[ -9 -10  20 -15 -12  -5  29   3 -10 -26  14 -11 -31 -22 -17  10  16  -9
   6   8  -7  -6   2  18   8   7  -2  40  -5   0   3  -4   6 -18 -13   3] -> [50] & <55>
[-35 -27  11 -21 -16  -7  24  24 -17   4  34 -20 -36  -8 -20   8  15  11
  20  14 -13 -12  17  24  -9  11   8  14  -3   5  -2 -31  25 -33  -1  -4] -> [51] & <58>
[-22 -16  18  -4  -5  -7  20 -16  -4 -10  12 -17 -30   2  -7   7  21   0
  33  11  -7 -17   5  24 -14   4   7  23  -8   0   7 -25  -2 -37   0 -13] -> [47] & <55>
[ -7 -10  27 -19 -22  -2  19   9 -15 -25  12  -8 -32 -15 -20   4   6   3
   9   5   7 -10  19   1   6  32   9  29  -2   2   6 -21   8  -5  -8  -3] -> [47] & <55>
[-22 -10  21 -18 -31 -10  15  -9 -14 -26  41  -8 -39 -32 -13  11  19   0
   6  -6 -12  -3  12  16   5  18  -5  25 -15  16  -4   4   9 -32  -8  -9] -> [47] & <55>
[-19  -3   5 -18 -24 -16  29  -9 -15 -17  26  -1 -25 -31  -5  -5  14   6
  37  11 -25 -15   0  23   5 -11 -10  88  -7   4  10 -17  12 -50 -22   1] -> [40] & <55>
[-16   9  20 -14 -20 -19  25   0 -15 -22  25 -13 -30 -24 -17   3   2   8
   7   6 -13   5  13  28  17   6   1  20   2   5  11 -10  24 -16 -15 -11] -> [47] & <55>
[ -9  -5  21 -12  -8 -30  14   6 -10 -14  11 -13 -18 -16 -11   2   6   5
  23  12   6  -5   6  16   3  -3   3  22  -6   5   5 -16  11 -29 -20  -6] -> [40] & <55>
[-13   3   9 -10 -10 -11  17  -7  -7   2  22  -5  -9 -14   0   6  12   5
  22   2 -18  -2  -1  26 -10   1  10  32  -3   7  -9 -13  14 -39 -13  -6] -> [40] & <55>
[ -8  -3  19  -6 -19 -13  28   2 -38 -14  24 -15 -26 -36  -8   5  13   5
  39   1  10  -9   6  18  -8   1   9  22  -7   0   9  -5  31 -26 -14   1] -> [50] & <55>
[-11   1  15  -8 -19  -4  23 -17  -2  -8   5  -2 -13 -27  -8  10  14  12
  16   8  -2  -1   3  27  11   1 -12  12 -11   8   2   2  12 -49 -12   5] -> [40] & <55>
[-14  -7  18 -10 -18 -16  35  -6 -11 -14  14 -15 -33 -25 -16  22   8   9
  25   6  -6 -11   7  34  -7   5   1  43 -11  11   5 -26  18 -47 -13   3] -> [50] & <55>
[-30 -15  27 -15 -21 -23  15 -11 -12 -24  25 -15 -36 -22  -7   4  11   7
  15   8 -10   4  -9  20   2  10   1  20  -8   3 -29  -3  24 -31   2 -10] -> [47] & <55>
[-21   3  28 -28 -12 -23  29  -5 -50 -30  30 -10 -45 -22 -21   0  10  11
  12   8 -24  -9   7  23   7  12   8  35 -16  20  -1 -18  13 -28  -2 -14] -> [47] & <55>
[-16  -1  18 -24  -6 -28  24   2 -10 -10  20 -15 -35 -25  -7   3  10   8
  13   8  -6   4  -2  20   5  -2 -13  28 -13   8   5  -3  20 -38  -8  -7] -> [40] & <55>
[ -8  -8  23 -14  -9 -15  19   2  -1  -9  20   6 -16 -23  -1  11   6   5
   3   3  -7   1   4  20   8  20 -12  15  -8   8  -2 -10  15 -31  -7   0] -> [47] & <58>
[-33   6  19 -26 -14 -15  27   3  -9 -25  22 -10 -24 -27 -15  -2  13   5
  27  -2  -6  -7  10  16  11   4  -7  16  -8   2   4 -25  10 -38 -15  -6] -> [40] & <55>
[-23   7  30 -20 -20 -15  29  -3 -15 -36  31   0 -30 -27 -12  15  14   8
  13  11   6 -11   4  13   5   6  -9  24  -6   4   6  -9  32 -37 -23 -21] -> [51] & <55>

[-1 -2 -4 -6 14  4  3  2 -4 -4  8  2 -5 -1 -3 -9  6 -4  3  4  0  0 -6  1
 -3  1 -9  1 -2 -8  4  1  1 -1  2  3] -> (20) & (68)
[  3   1   3  -4  -3  -7 -17   3  -1  -4  -1  -5   5  -8   2   8  11  -5
   5 -25  -3   4   5   3  -2   1  -3   6   0  12   4   9  -3   4  -2  -3] -> (27) & (70)
[ -1  -3 -20 -11  11   2 -29 -15  -6  -1   4  -4  31 -18   4  10  24   2
   1   7  10  -4   7   4  -1   2  -1   3  -1  18   3  14  -7   8  16  -8] -> (20) & (81)
[ -1   4  -1   3   0   7   4   2   4   7  10   9   1   9  -6   6 -13   0
  -4   8   4   0  -3   0   1   5   7  -7  -1  -7   1   1   7   3   7   1] -> (17) & (80)
[ -1  -3 -16  -4   8   2 -12  -2  -5  -2   0   1   2 -12   0  -3  10  -9
  11  -2   3   0  -7   4   4   5 -15   5  -4   3   5   4   1  11  17   4] -> (20) & (68)
[ -3   7 -19   1  14  10 -14  -3  -2   4   7   3  12  -1 -12  11   1 -11
   7  11   7   1 -11   2   3   4  -9   6   1  -8   0   7   2  -3  17  -2] -> (17) & (68)
[ -4   3 -12   1   0   7 -13  -4   1   4   8   1  17  -1  -4   9   1   1
  -2  16   6   2  -3  -1   4   2   5  -5  -1   1   3   5  -1   6  16  -3] -> (17) & (80)
[ -2  11 -32   8  21  14 -12   4   0   9   8   5  17  -2 -16  28   3 -22
   8  22   1  -1  -8  -4   1  16 -14  15   0 -25  -2  13   0  20  26 -13] -> (17) & (68)
[  1  10 -14   9   6  11 -10  -1   3  11  11   7  15   5 -12  23 -15 -12
   2  20   7  -1  -4   0   5  10  -8   9  -1 -11  -2  11   4  17  22  -8] -> (17) & (80)
[  1   7 -25  11  13   3  -1   0   1   6  19  -7  11   1 -13  21  -3 -11
   6  35   4  -4  -8  -3   5   9 -16   7  -1 -18  -3   8   5  16  24  -5] -> (17) & (68)
[  2   6 -10  13  -3  -6 -11 -23   3  -1   4  -3  13  -1  -2  20  -6  -9
   4  14   1   0   2   0   7   9  -7   6   0   0  -1   7   0  10  16  -9] -> (17) & (79)
[  0   3  -4  -1  15   6   2  11  -3  -1   1  -2  -9   4  -8  -2   5 -16
   8 -12  -2   2  -6   1  -1   8 -12   8  -1 -16   3   2   1   8  -2  -2] -> (27) & (80)
[  4   6 -10  10  -5   0  -5   0   3   6   1  -5  15   0  -4  18  -5  -4
   1  17   1  -3   3   0   3   5  -5   1  -1  -5  -1   6  -1   8  13  -6] -> (17) & (80)
[  2   0   6  -6  -4  -6  -7   3  -1  -6  -6  -5   1  -9   5  -2  11  -2
   5 -25 -10   0   7   3  -4   2  -3   5   0   7   3   5  -8  -3 -11  -2] -> (27) & (79)
[  2   3   3   2  -2  -8  -8   3  -1  -1  -4  -3   2  -5   0   6   6  -8
   7 -22  -4  -5   2  -2  -1   5  -9   2  -1   2   3   9  -2   5  -1  -2] -> (27) & (79)
[  3   0  -8   4   5  -7  -7   5  -3  -5  -3  -9  11 -14   0  13  22 -15
  13 -19  -5   1   3   6 -12  13 -13   8   4   0   3  16  -6   6  -2 -11] -> (27) & (70)
[  0   9  -3   5   0  13  -9  -2   4  13  11   8   4   7  -7   8 -16  -4
  -5  11   6  -1  -5  -4   8   5   3   3   4  -8   5   1   7   6  15   2] -> (17) & (80)
[-4  4  0 -2  0  7 -2 -3  2  3  4  3  4  6  0 -2 -8  7 -5  2  7 -1 -4  0
  3 -6 11 -1  1  1 -4  0  2  0  2  5] -> (17) & (68)
[ -2   0   6  -4   4   8  -6   5  -4  -3   0   3 -14   3  -6 -16   4  -7
   3 -36   1   0  -6   2  -3   2  -4   5   6   0   4  -1   4  -5  -9   6] -> (27) & (68)
[-1  4 -7  2  9 11 -4 -2 -1  4  8  3 10  2 -5  5 -3 -1 -2 17  9  0 -4 -1
  0  2  3  1 -1 -4 -4  3  3  5 10  3] -> (17) & (68)
[ -1   6 -18   3   7   9 -12  -4   0   6   7   6  12   1  -9  16   0 -13
   0   6   8   3  -3   1   2   8 -10   4   0  -7  -1   9   3  13  20 -10] -> (17) & (68)
[  1   6 -17   8   3   9 -14   1   1  12   8   2  19   3  -6  26   0 -12
   6  15   7  -6  -2   0   3  17  -3  10  -1 -10  -2  15   1  15  22 -11] -> (17) & (68)
[  0   4 -12   9   3   4   5  -3   4   9   6   3   6   6  -6  13 -12   0
  -2  38   5  -2  -5  -1   6   1  -1  -2   1 -10  -6   2   3   6  16  -1] -> (17) & (80)
[ -1   3   1   0   9   6   5   8  -3  -3   4   2 -10   7  -6  -4   3 -12
   4 -13  -2   3  -5  -4  -3   5  -7   4   0 -16  -2   1   1   3  -2  -2] -> (27) & (68)
[  3   3 -30   2  19   2  -3  -4   0   2   6  -4  28 -11 -10  29  12 -13
   4  38   9  -2  -7   1  -1   7 -13   4  -1 -14  -7  12  -5  17  23 -12] -> (17) & (70)
[ -3  -1  -4  -1   2  11 -10  -3   2   3   7   6   4   8   0   3  -8   1
   2   1   7   0  -5   2   6   1   8   0   0   1   0   0   4  -1   9   3] -> (17) & (68)
[  2   5  -8   2  14  -2  -5   8  -1  -2   1  -3   0  -3  -8   9  10 -19
  16 -12  -2   3  -8   0   1  11 -17  11   0  -9   4  19  -3  10   5  -5] -> (27) & (70)
[  0   5  -8  12   0   9  -6  -2   0   9   7  -2   7   9  -6  15 -13  -5
  -3  22   7   2  -2  -1   6   4   3   1   1  -9  -6   3   3   4  14  -5] -> (17) & (68)
[ -2  11  10   2 -21  13 -14  -9   3   9   7  16   3  11   6  -6 -22  17
 -14 -10   8   0   0   1   7  -6  20  -4   4  13  -3  -4  10  -8   7   7] -> (17) & (68)
[ -1   8 -14  10  11  11  -7   3  -1   7   9   3   3   5 -13  20  -4 -15
   7  19   5  -1  -5  -2   0  12  -9   5   0 -17  -2   8   3  17  18  -6] -> (17) & (68)
[  1   5  -4  -1   3  -6 -14   1  -1  -1  -1  -4   5  -4  -2   5   6 -15
   8 -23  -1   4  -1   4  -2  10 -12   7  -2   2   4  10  -1  12   4  -4] -> (27) & (79)
[ -3   4 -11  -4   3  15 -15  -4  -2   4   9   9  11   5  -5   2  -9   0
  -3  11  10   0  -7   2   6   4   3   3  -3   2  -1   3   6  10  18   1] -> (17) & (80)
[ -5   0  -8  -5  19   8   5   5  -4  -5   2  -3  -6   2  -8  -6  10  -6
   5  -9   2   2  -5   2  -6   5  -3   5  -1 -13   0   0  -1   4  -6   1] -> (27) & (68)
[ -3   5  -5  -1  19   6  16  10  -4  -4   0   2 -14   7 -12 -14   6 -11
   7  -6  -2   1  -7   1  -4   5 -10   5  -2 -21  -1   1   5  -1 -10   2] -> (27) & (80)
[ -1   3  -9  -1  11   6  -4   5  -1   3   6   2  -3   4 -10   4   6 -10
   6 -12   1   4  -3  -1   0   9  -7   7  -3 -10  -1   2   2   6   3   0] -> (27) & (68)
[  0  10 -27  14  14   7  -3   5   2   9   9   4  13   8 -16  28 -13 -18
   9  36   5  -3  -8  -3   5  15 -18   9  -1 -29  -7   9   4  20  28 -11] -> (17) & (80)
[  1   4 -10   8  12 -12   2  13   2  -2  -3  -8  -3  -1 -10  13   7 -26
  18 -12  -9  -2   0  -3  -1  15 -27   7   1 -17   4   9  -3  15   2  -9] -> (27) & (79)
[ -4  -3  -9  -7  12   6 -11   1  -4  -1   3   4  -3  -2  -1  -9   4  -4
   4 -18   3   3  -8   3   2   3 -11   3   0   4   5  -2   4   3   7   4] -> (20) & (68)
[  1   7  -3   2 -11   3 -23  -6   3   7   4   1  20  -1   0  19  -1  -2
   0  -2   5  -1   1   1   7   7   6   1   0  12  -2  12   0   2  13  -6] -> (17) & (70)
[  5  -1  14  -1 -18 -10 -16   6   1   0  -4  -1  -6  -1   7 -13  -4  -3
   2 -38  -5   1   4   1   2   6  -2  -1  -1  20   7   4   1  -1  -3   4] -> (27) & (79)
[ -2   0  12  -5  -7   3  -5  -2  -1   3  -1   5 -12   4   4 -14  -3   3
  -6 -35   0   4   0   0   0  -2   5  -1  -1   8   8  -5   4  -5 -10   8] -> (27) & (80)
[ -1   4 -14   7   6   4  -9   1   0   3   5   1  14   1 -10  16  -4  -8
   3  21   5  -1  -1  -4   4   5  -7   6  -1 -10  -1  10   2  11  30  -5] -> (17) & (68)
[  8   3  22   5 -34 -11 -15  -5   5   1  -4  -3  12  -3  14   7  -8  11
  -7 -25   1   0  14   2   3  -3  19  -4   1  27   1   4   0  -6  -3  -2] -> (17) & (70)
[-12   0  -3  -4  12   5   3   5  -2   0   2   3 -12   3  -6  -7   3  -5
   4  -7   0   4  -6  -1  -1   0  -7   4   1  -7   1  -2   3  -6   1   2] -> (27) & (80)
[  1   6   7   2  -7   9  -4  -3   1   6   2  12  -2  10   1  -4 -19   7
  -7  -5   4   2  -1   2   7  -1  11  -1  -1   5   0  -2   7   2   0   5] -> (17) & (68)
[  3   4 -14   9   1  -6 -14   0   0   3   0  -9  20  -9  -5  29   9 -18
   9  16  -1  -1   3  -1   0  13 -16   9  -1  -3  -3  14  -8  17  29 -17] -> (17) & (79)
[  1  -1   0  -5   5   1  -6   4  -3  -4  -2  -2  -6  -6   0  -6  10 -10
  11 -29  -5   2  -1   6  -3   1 -11   2   1   2   7   3  -5   1  -1   0] -> (27) & (79)
[ 1  1  2 -1 -2 13 -4 -3 -5  7  2  6 11  6 -4  3 -8  5 -5  2  6 -1 -2  0
  2  2 12  1  0  5 -1  4  7  0  4  2] -> (17) & (68)
[ -1   2  -7  -1  -2   9 -19  -9  -2   5   9   5  12   1   1   7  -7   3
  -2   9   8  -9   0   3   5   2  10   1   1   7  -1   5   1   5  13   2] -> (17) & (68)

[-10   9  -4  -9  -8   6  -3  -4  -3  -2  -8   6  -1 -10   4  -2  -4   6
  13  13  -5   5 -10  -4  -8  -1 -11   1  -1   9  -3  -9  -5  -7  -7  -6] -> [228] & (52)
[  0  22   1   9 -56  16   1  19  -9 -20   9  10   8  14  20  -4   4  18
  23  39  -1  -9  -3 -15 -26 -21  -2   8  -8  10   7  16  -5  -5   1 -24] -> [230] & (56)
[  2  12 -10   7 -20   0   9   2  -5 -10   0   4   0   3  10  -6  -4   8
  12  17  13  -1   1  -7  -7 -12  -2   8  -8   6   7  11   8   0  -1  -6] -> [231] & (48)
[  8  15  20   7 -14  15  -9  12  -5 -11   2  -5   2  28  10  -4   0   3
  -5  29  -3 -10   0 -10 -12 -12  -5   3  -6  -1  -4  14   5  -6   8 -20] -> [237] & (56)
[ -2  24   9   4  -3  11  -4   5   6 -18   4   8   2   5   5   3  -4  11
   4  22  -6 -10   7 -13 -15  -5  -4   9 -13  -3   6  19   1  -2   5 -14] -> [237] & (56)
[ -1  22   4  10 -25   3   1  13 -14  -9   5   6   1   5   5  -3   0   8
  -2  15  -5  -4  -1 -14 -15 -17   3   9  -2   1   3  11   0 -11   4  -4] -> [231] & (56)
[ -5  22  11  -4 -11  19  -8   1  -9 -14  -4   7  -1   1   6  -3  -6  15
  15  33   0   2  -3 -10 -22 -18  -5   4 -13   1   5   9  -1  -3   4 -16] -> [237] & (56)
[ -1   8  14   1 -10  12  -4   2  -4 -13   0   5   4  12   6   2   0   6
   4  13  -4   0   1   4 -13  -8  -2   2 -12  -5  -6  13   5  -1   6 -14] -> [237] & (56)
[  0  12  15   7  -8  14 -14   6 -17  -5  -2  16  -6  -2   6  -3   3   8
   5  30  -9 -10   4 -18 -24 -17   6   7 -22  -3   1  17   0 -12   4 -18] -> [237] & (56)
[ -1  13  12   5 -10   9  -1  12   0 -21   0  -3  14  11  10   0   4  14
  15  32  -3 -15  -7  -2 -10 -10  -3   3   1  11   0   4  -4  -4  11 -19] -> [237] & (56)
[-13  18  -2  -5 -26   4  -5  -1 -12 -11 -13   7  -2 -13  10  -3  -9  12
  29  24 -10  10 -11   5 -14 -19  -3   3  -6  -5  12   5 -15  -8  -1 -10] -> [237] & (48)
[ -7  20   9  -6 -15  15 -18   6  -6 -12   0  -3  -1  -2   9   7  -3  13
  21  31  -3  -8  -5 -15 -19 -15  -1   6 -19  -2   8   6  -3  -3   0 -25] -> [237] & (56)
[ -5  15  -5   8 -21  10   1   7   0 -15  -3  16  -7  -7  13  -7  -8   8
  15  13   7   3   8  -4  -8   1   3   8   1   4  13   5 -12  -3  -2  -3] -> [230] & (48)
[ -2  18  15  -3  -1  12  -6   8  -3  -9   2   4  -4   8   5   3  -4  13
   9  29  -4  -4  10  -2 -23 -22 -13   7 -11  -8   6  18  -3  -4   2 -21] -> [237] & (56)
[ -3  24  22   7 -34  17  -3   9 -16 -16  -3  17   5   4  16  -8   0   9
  20  43 -10  -3   0 -23 -25 -23   2   9  -9   3   1  18  -1  -5   0 -21] -> [231] & (56)
[  2  13  15  -8  -6   8 -13   4 -10  -8  -7  -6 -17  19  -1  -1   1   3
   1  33  -8 -10  -1 -13 -20 -19 -12  -1 -15  -2  -1   9   4  -4   3 -17] -> [228] & (56)
[ -6  23   0  -2   7  -2 -18   1   3 -27   0  -1 -16   6   0 -12 -16  10
   6  29 -15 -14  -8 -20  -4  -5 -15   9   1   9   1  -1  -5 -16   8  -4] -> [228] & (48)
[  4  21   5  10 -28   8  -5   9 -10 -13   9   9  -2   5  10 -10  -4  13
   3  26  -8  -9  -4  -4 -15  -7   0   7 -18  -2  17  15   1  -2   1 -12] -> [241] & (56)
[-18  10 -11  -9 -28   7   2  -6  -7  -1  -7   9  -4 -14  11  -9  -7  13
  31  11   2  12  -5  -2  -2  -6  -9   7   6   9  10 -11 -15 -10  -8  -6] -> [241] & (52)
[ -4  15  17  -1 -14  24 -14   2  -1 -23   4   9  -2   5  13  -1   3  14
 -18  43  -6 -11 -14  -9 -15 -13  -6   5 -13   1  -3   9  -9  -7   9 -25] -> [237] & (56)
[  1  13  10  10 -17   7  -1  19  -8 -11  -3  22   4   6  13  -7   3   5
   5  22  -1  -6   1 -13 -13  -7  16   6 -12   1   0  17   1 -12   7  -4] -> [230] & (56)
[  3  15   0  19 -24  12   2  12  -1 -16   5  18   7   5  15  -2   0  12
  13  23   3  -8  -2 -13 -14  -9  11  13  -7  10   9   6  -6 -17   6  -9] -> [230] & (56)
